Here is a tiny trained network, its code and every weight. The questions are about switching its units off for an input and a class, where a switched-off unit gives its printed mean instead of its output.

import numpy as np


def w(rows, s, z=0):
    codes = np.array(rows[::2]) - 128.0
    scale = np.full(codes.shape[1], s)
    scale[-1] = z or s
    return codes * scale


def f(y):
    return np.maximum(y, 0)


def log_softmax(a):
    a = a - a.max(-1, keepdims=True)
    return a - np.log(np.exp(a).sum(-1, keepdims=True))


def net(x, mask):
    res = np.array(x, float).reshape(1, 7) / 4 @ E
    y = f(res @ A[0][:, :-1].T + A[0][:, -1])
    res = res + np.where(mask, y, B[0][:, -1]) @ B[0][:, :-1]
    return log_softmax(res[-1] @ U[:, :-1].T + U[:, -1])


A, B = {}, {}
E = w([
[176,68,10,164,22,102],'x0',
[134,119,132,123,136,129],'x1',
[138,194,98,247,176,2],'x2',
[132,120,128,127,132,126],'x3',
[172,173,150,9,103,79],'x4',
[158,107,155,127,141,134],'x5',
[88,157,129,152,84,117],'x6',
],0.0082)
A[0] = w([
[141,133,138,144,107,37,188],'N0',
[187,89,138,63,89,184,166],'N1',
[114,188,129,82,151,8,134],'N2',
[205,254,171,19,152,206,212],'N3',
[120,63,47,84,104,144,89],'N4',
[169,142,81,65,94,79,126],'N5',
[241,32,88,136,33,165,211],'N6',
[200,148,123,216,147,117,114],'N7',
[212,98,139,96,209,73,158],'N8',
[82,216,177,69,176,101,252],'N9',
[158,165,85,173,178,85,122],'N10',
[164,125,59,181,137,169,123],'N11',
[231,177,80,5,62,65,176],'N12',
[166,155,157,194,187,16,190],'N13',
[79,123,113,184,209,113,40],'N14',
[138,156,162,178,163,164,31],'N15',
[167,161,138,77,102,132,135],'N16',
[195,67,100,118,102,56,212],'N17',
[155,99,140,162,222,140,144],'N18',
[241,33,71,184,34,92,214],'N19',
[172,74,25,161,112,156,143],'N20',
[94,115,81,151,117,79,19],'N21',
[12,141,210,223,166,174,171],'N22',
[140,114,118,159,30,71,122],'N23',
[109,141,88,115,95,198,207],'N24',
],0.0094,0.004)
B[0] = w([
[254,159,40,144,158,150,175],'N0',
[147,125,162,110,88,144,208],'N1',
[193,153,176,204,160,204,177],'N2',
[117,50,214,153,85,82,226],'N3',
[83,126,93,100,56,193,182],'N4',
[168,188,168,77,133,145,175],'N5',
[146,141,131,94,34,109,245],'N6',
[48,105,65,86,156,57,178],'N7',
[195,156,144,158,133,144,171],'N8',
[216,67,180,190,162,146,208],'N9',
[129,121,81,175,205,100,180],'N10',
[90,73,154,129,93,65,172],'N11',
[103,215,206,107,122,186,223],'N12',
[203,109,69,161,195,146,213],'N13',
[101,122,156,94,205,139,169],'N14',
[125,146,109,58,151,131,148],'N15',
[135,163,190,144,144,80,164],'N16',
[151,199,24,122,75,121,196],'N17',
[189,110,101,55,154,109,171],'N18',
[87,135,81,89,57,52,255],'N19',
[104,102,107,128,54,102,205],'N20',
[144,129,87,114,139,113,151],'N21',
[154,45,140,45,163,177,207],'N22',
[164,159,119,63,125,41,186],'N23',
[179,105,215,168,64,133,179],'N24',
],0.008,0.013)
U = w([
[130,84,184,89,143,162,253],'0',
[87,81,99,107,58,120,97],'1',
[123,92,84,125,254,120,75],'2',
[108,83,30,136,142,34,11],'3',
[103,112,241,104,141,109,59],'4',
[89,220,169,46,90,149,13],'5',
[211,116,129,238,150,169,25],'6',
[201,209,73,100,130,111,153],'7',
],0.0085,0.004)

Each question gives the input, the list of numbers given to net, and the class t.
The units are the neurons (one row each of A and B). Each row of codes is followed by its name. A weight is (code - 128) times the scale printed after its matrix; where a second scale follows, it is the last column's (A, B and U).
mask holds one flag per neuron, in row order. A switched-off neuron (its flag False) gives its mean, the last column of its row in B, instead of its output. The means were averaged over made-up inputs and are rounded, as every weight is.
A unit's drop is (log p(t) with every unit on - log p(t) with that unit switched off) / (log p(t) with every unit on - log p(t) with every unit switched off).
The circuit of an input: a set's keep is (log p(t) with only the set's units on - log p(t) with every unit switched off) / (log p(t) with every unit on - log p(t) with every unit switched off). Starting from the 12 units with the biggest drops (on a tie, the unit counted first), units are removed one at a time, each time the one whose removal leaves the highest keep (on an exact tie, the one counted first), for as long as the keep stays at least 0.8.
units of the circuit, in order: the units of the circuit, biggest drop first
k most important neurons: the k neurons with the biggest drops, biggest first
drop of u: that unit's drop, to one decimal
input [-7,0,-5,3,5,2,3], class 4: units of the circuit, in order : (N3)
input [-3,-6,7,-4,2,-4,5], class 6: units of the circuit, in order : (N2; N9)
input [-4,-7,1,-5,1,2,1], class 6: 2 most important neurons : (N9; N19)
input [-2,4,5,-6,1,-2,4], class 6: units of the circuit, in order : (N2; N19)
input [-1,-8,5,6,6,-5,4], class 6: units of the circuit, in order : (N2; N9)
input [1,4,-7,1,5,-7,-5], class 5: 2 most important neurons : (N12; N4)
input [2,3,0,7,6,-5,-3], class 5: 2 most important neurons : (N12; N13)
input [3,6,7,-5,-1,-3,-7], class 3: 2 most important neurons : (N7; N12)
input [0,-8,6,2,7,-4,2], class 6: drop of N2 : 0.4
input [6,-4,-1,4,7,-2,4], class 5: drop of N12 : 0.4
input [-8,4,-4,3,6,2,-8], class 4: drop of N3 : 0.3
input [-2,2,-5,7,6,0,0], class 4: drop of N3 : 0.2
